[2 -5 -12 50 -52 41 34 33 30 -6 -56]
[-32 -26 34 -46 34 1 -18 -25 -32 -3 71]
[-4 -17 1 34 -35 40 34 36 17 -5 -49]
[3 36 -24 5 33 8 24 18 -42 -68 49]
[11 25 -25 -16 -4 -42 -35 -35 34 -3 37]
[-1 21 -3 -2 19 11 30 38 -38 -32 6]
[-4 37 -29 -29 0 -20 18 23 -3 -32 3]
[-47 -43 19 13 -79 43 50 42 50 49 -71]
[-34 -18 26 -46 21 -21 -24 -24 -20 4 64]
[-36 7 -10 -69 -22 -53 -7 6 16 30 -21]
[-66 -43 63 -51 3 15 22 21 -59 26 26]
[45 41 -43 30 26 41 25 10 -3 -63 26]
[-2 -21 -5 59 -68 50 47 28 45 16 -63]
[30 27 -22 45 29 28 19 19 -21 -58 7]
Rows and columns are numbered from 1.
The entry directly above -53 is -21
Which number is the largest entry?
Answer: 71
The entry in row 2 and column 2 is -26
Which number is the entry in row 2 and column 3?
Answer: 34
The entry in the bottom-left corner: 30
Which number is the entry directly below the smallest entry?
Answer: 21
The entry at row 1, column 1 is 2
The entry directly above the largest entry is -56
The entry in row 2 and column 1: -32
Which number is the entry in row 1 and column 2?
Answer: -5
The entry at row 1, column 3 -> -12
The bottom-right entry is 7
Which number is the entry at row 3, column 1?
Answer: -4
The top entry of the column that holds the smallest entry: -52
The entry just left of 29 is 45
Which number is the entry just right of the smallest entry?
Answer: 43
The entry just left of the smallest entry -> 13
The entry directly below 13: -46
The entry just left of the largest entry -> -3
The entry just left of 5 is -24
The entry directly above 22 -> -7
The entry at row 3, column 3 -> 1
Which number is the entry directly below 42?
Answer: -24
The entry at row 3, column 2: -17
The entry just right of 17 -> -5
Which number is the entry directly below 23?
Answer: 42

W =
array([[ 0.01,  0.05,  0.00,  0.01,  0.04,  0.12, -0.01],
       [ 0.08, -0.09, -0.06, -0.08, -0.08,  0.01, -0.10],
       [ 0.08, -0.03, -0.13, -0.04,  0.06, -0.15, -0.17],
       [-0.09,  0.07,  0.02, -0.05,  0.04,  0.05, -0.13],
       [-0.01,  0.09,  0.12,  0.05, -0.07, -0.16, -0.14],
       [-0.03, -0.09, -0.13,  0.01,  0.02,  0.04, -0.08],
       [-0.04,  0.04, -0.09, -0.01,  0.09,  0.04,  0.11],
       [-0.07, -0.13,  0.09, -0.06, -0.21, -0.17,  0.08],
       [-0.08,  0.05, -0.10, -0.10,  0.01, -0.12,  0.09],
       [ 0.11, -0.06,  0.06, -0.07,  0.07, -0.02,  0.08],
       [-0.09,  0.16, -0.10, -0.09, -0.09,  0.00, -0.09],
       [-0.05, -0.01, -0.13, -0.08,  0.02,  0.07,  0.05]])
Counting starts at 1.
Which number is the entry in row 1 and column 2?
A: 0.05
The minimum -> -0.21
The entry at row 3, column 1 -> 0.08
The bottom-left entry: -0.05
Which number is the top entry of the column that holds the smallest entry?
A: 0.04
Which number is the entry at row 3, column 3?
A: -0.13
Which number is the entry in row 2 and column 1?
A: 0.08
The largest entry -> 0.16
Which number is the entry just left of -0.12?
A: 0.01
The entry just right of the largest entry: -0.10
Which number is the entry directly below the largest entry?
A: -0.01
The bottom-right entry is 0.05
Which number is the entry directly above -0.16?
A: 0.05
Which number is the entry at row 1, column 3?
A: 0.00
The entry at row 1, column 1 -> 0.01
Which number is the entry directly above the largest entry?
A: -0.06
Which number is the entry just right of -0.15?
A: -0.17
Which number is the entry just left of the smallest entry?
A: -0.06
